Here is a tiny trained network, its code and every weight. The questions are about switching its units off for an input and a class, where a switched-off unit gives its printed mean instead of its output.

import numpy as np


def w(rows, s, z=0):
    codes = np.array(rows[::2]) - 128.0
    scale = np.full(codes.shape[1], s)
    scale[-1] = z or s
    return codes * scale


def norm(h):
    return h / np.sqrt((h * h).mean(-1, keepdims=True) + 1e-5)


def f(y):
    return np.maximum(y, 0)


def log_softmax(a):
    a = a - a.max(-1, keepdims=True)
    return a - np.log(np.exp(a).sum(-1, keepdims=True))


def net(x, mask):
    res = np.array(x, float).reshape(1, 5) / 4 @ E
    u = 0
    for l in range(4):
        y = f(norm(res) @ A[l][:, :-1].T + A[l][:, -1])
        res = res + np.where(mask[u : u + 6], y, B[l][:, -1]) @ B[l][:, :-1]
        u += 6
    return log_softmax(norm(res)[-1] @ U[:, :-1].T + U[:, -1])


A, B = {}, {}
E = w([
[78,74,91,180,80,78,49],'x0',
[188,136,113,172,51,117,88],'x1',
[127,105,147,168,93,52,157],'x2',
[139,161,95,103,197,137,48],'x3',
[171,103,99,205,252,170,97],'x4',
],0.0038)
A[0] = w([
[93,111,254,191,80,115,166,145],'0.n0',
[35,113,44,168,130,62,196,119],'0.n1',
[152,166,100,153,13,147,212,177],'0.n2',
[141,91,178,104,156,128,54,76],'0.n3',
[76,152,163,76,69,142,128,4],'0.n4',
[198,113,152,104,130,128,182,137],'0.n5',
],0.0052,0.0022)
B[0] = w([
[138,87,143,149,206,177,73,220],'0.n0',
[149,118,64,55,123,128,152,193],'0.n1',
[119,102,158,161,126,197,129,253],'0.n2',
[60,84,113,109,106,215,75,158],'0.n3',
[29,111,205,80,69,148,90,175],'0.n4',
[146,165,100,255,61,98,132,191],'0.n5',
],0.0064,0.0037)
A[1] = w([
[80,166,66,66,45,98,127,141],'1.n0',
[128,128,146,149,181,139,124,100],'1.n1',
[45,202,156,94,161,153,155,72],'1.n2',
[145,253,171,103,179,130,157,171],'1.n3',
[138,67,100,124,165,74,173,49],'1.n4',
[68,91,130,225,130,74,150,247],'1.n5',
],0.0059,0.0011)
B[1] = w([
[244,36,184,169,119,132,157,212],'1.n0',
[99,157,158,133,50,63,135,200],'1.n1',
[193,177,152,106,122,104,144,215],'1.n2',
[2,161,112,115,157,147,234,218],'1.n3',
[185,46,131,48,162,80,160,166],'1.n4',
[108,195,89,70,149,163,136,254],'1.n5',
],0.005,0.0028)
A[2] = w([
[199,125,99,199,145,99,150,26],'2.n0',
[58,86,61,94,122,129,253,190],'2.n1',
[76,125,200,32,9,135,152,2],'2.n2',
[114,185,136,160,195,138,52,51],'2.n3',
[194,113,140,61,84,122,183,113],'2.n4',
[200,171,91,146,229,82,144,62],'2.n5',
],0.0052,0.0013)
B[2] = w([
[178,115,220,169,100,59,192,168],'2.n0',
[154,145,31,96,237,76,64,239],'2.n1',
[72,94,255,65,144,213,121,252],'2.n2',
[63,234,123,113,85,44,149,195],'2.n3',
[40,75,103,137,173,184,25,183],'2.n4',
[92,113,211,132,22,6,178,196],'2.n5',
],0.0042,0.0036)
A[3] = w([
[189,174,133,69,162,99,155,52],'3.n0',
[165,139,159,174,117,65,150,120],'3.n1',
[130,93,150,128,2,124,112,127],'3.n2',
[208,90,138,136,93,150,140,111],'3.n3',
[58,145,149,134,123,161,26,99],'3.n4',
[142,150,134,91,178,129,91,2],'3.n5',
],0.0082,0.00086)
B[3] = w([
[80,151,118,159,49,133,172,172],'3.n0',
[99,31,144,121,52,155,148,182],'3.n1',
[218,105,112,64,219,143,148,231],'3.n2',
[141,253,29,155,144,191,145,179],'3.n3',
[162,199,171,129,77,54,67,255],'3.n4',
[81,97,80,225,113,126,171,172],'3.n5',
],0.0047,0.0051)
U = w([
[40,210,86,127,168,121,220,191],'0',
[102,96,246,41,93,189,88,250],'1',
[98,50,34,85,218,92,112,98],'2',
[229,103,82,81,117,137,54,75],'3',
[98,214,98,163,89,67,19,54],'4',
[193,149,105,215,104,231,169,110],'5',
[142,73,145,165,37,48,180,33],'6',
],0.011,0.0019)

Each question gives the input, the list of numbers given to net, and the class t.
The units are the neurons (one row each of A and B). Each row of codes is followed by its name. A weight is (code - 128) times the scale printed after its matrix; where a second scale follows, it is the last column's (A, B and U).
mask holds one flag per neuron, layer by layer. A switched-off neuron (its flag False) gives its mean, the last column of its row in B, instead of its output. The means were averaged over made-up inputs and are rounded, as every weight is.
A unit's drop is (log p(t) with every unit on - log p(t) with that unit switched off) / (log p(t) with every unit on - log p(t) with every unit switched off).
The circuit of an input: a set's keep is (log p(t) with only the set's units on - log p(t) with every unit switched off) / (log p(t) with every unit on - log p(t) with every unit switched off). Starting from the 12 units with the biggest drops (on a tie, the unit counted first), units are removed one at a time, each time the one whose removal leaves the highest keep (on an exact tie, the one counted first), for as long as the keep stays at least 0.8.
circuit, biggest first: the units of the circuit, biggest drop first
k most important neurons: the k neurons with the biggest drops, biggest first
k most important neurons of layer l: the k neurons of layer l with the biggest drops, biggest first
drop when u is switched off: that unit's drop, to one decimal
input [-7,-3,-8,2,-5], class 0: circuit, biggest first => 1.n3
input [2,6,8,-8,8], class 5: circuit, biggest first => 3.n3, 1.n5
input [6,6,5,6,-1], class 3: 3 most important neurons => 3.n2, 1.n0, 0.n0
input [-3,-6,5,-4,0], class 2: circuit, biggest first => 0.n1, 2.n1
input [6,6,7,2,6], class 6: circuit, biggest first => 3.n1, 2.n0
input [-2,4,7,-1,6], class 6: circuit, biggest first => 2.n5, 3.n1
input [-5,6,4,3,2], class 6: circuit, biggest first => 3.n1, 2.n5
input [0,-8,6,5,-2], class 2: circuit, biggest first => 0.n1, 2.n1
input [0,4,6,2,-1], class 3: 2 most important neurons => 2.n1, 1.n0
input [8,4,1,-3,-6], class 1: circuit, biggest first => 2.n2, 0.n5
input [8,-2,8,7,-8], class 3: circuit, biggest first => 3.n2, 1.n0
input [7,3,6,-7,8], class 2: 2 most important neurons => 0.n1, 3.n4
input [7,-1,6,1,-6], class 1: 2 most important neurons => 2.n2, 0.n4
input [-1,6,4,-3,-6], class 1: circuit, biggest first => 2.n2
input [6,2,-7,-6,0], class 3: 2 most important neurons => 1.n3, 3.n2
input [5,-1,7,7,-3], class 3: 2 most important neurons => 1.n0, 1.n3
input [-1,-8,7,7,5], class 0: 2 most important neurons of layer 3 => 3.n0, 3.n2
input [0,8,-5,-8,-2], class 5: drop when 3.n3 is switched off => 0.3
input [2,-3,0,-5,5], class 2: drop when 0.n1 is switched off => 0.1
input [-8,-4,6,8,7], class 0: most important neuron => 1.n3
input [7,6,-2,-1,-6], class 1: drop when 2.n2 is switched off => 0.8
input [5,6,-1,3,-8], class 1: 2 most important neurons => 2.n2, 0.n4
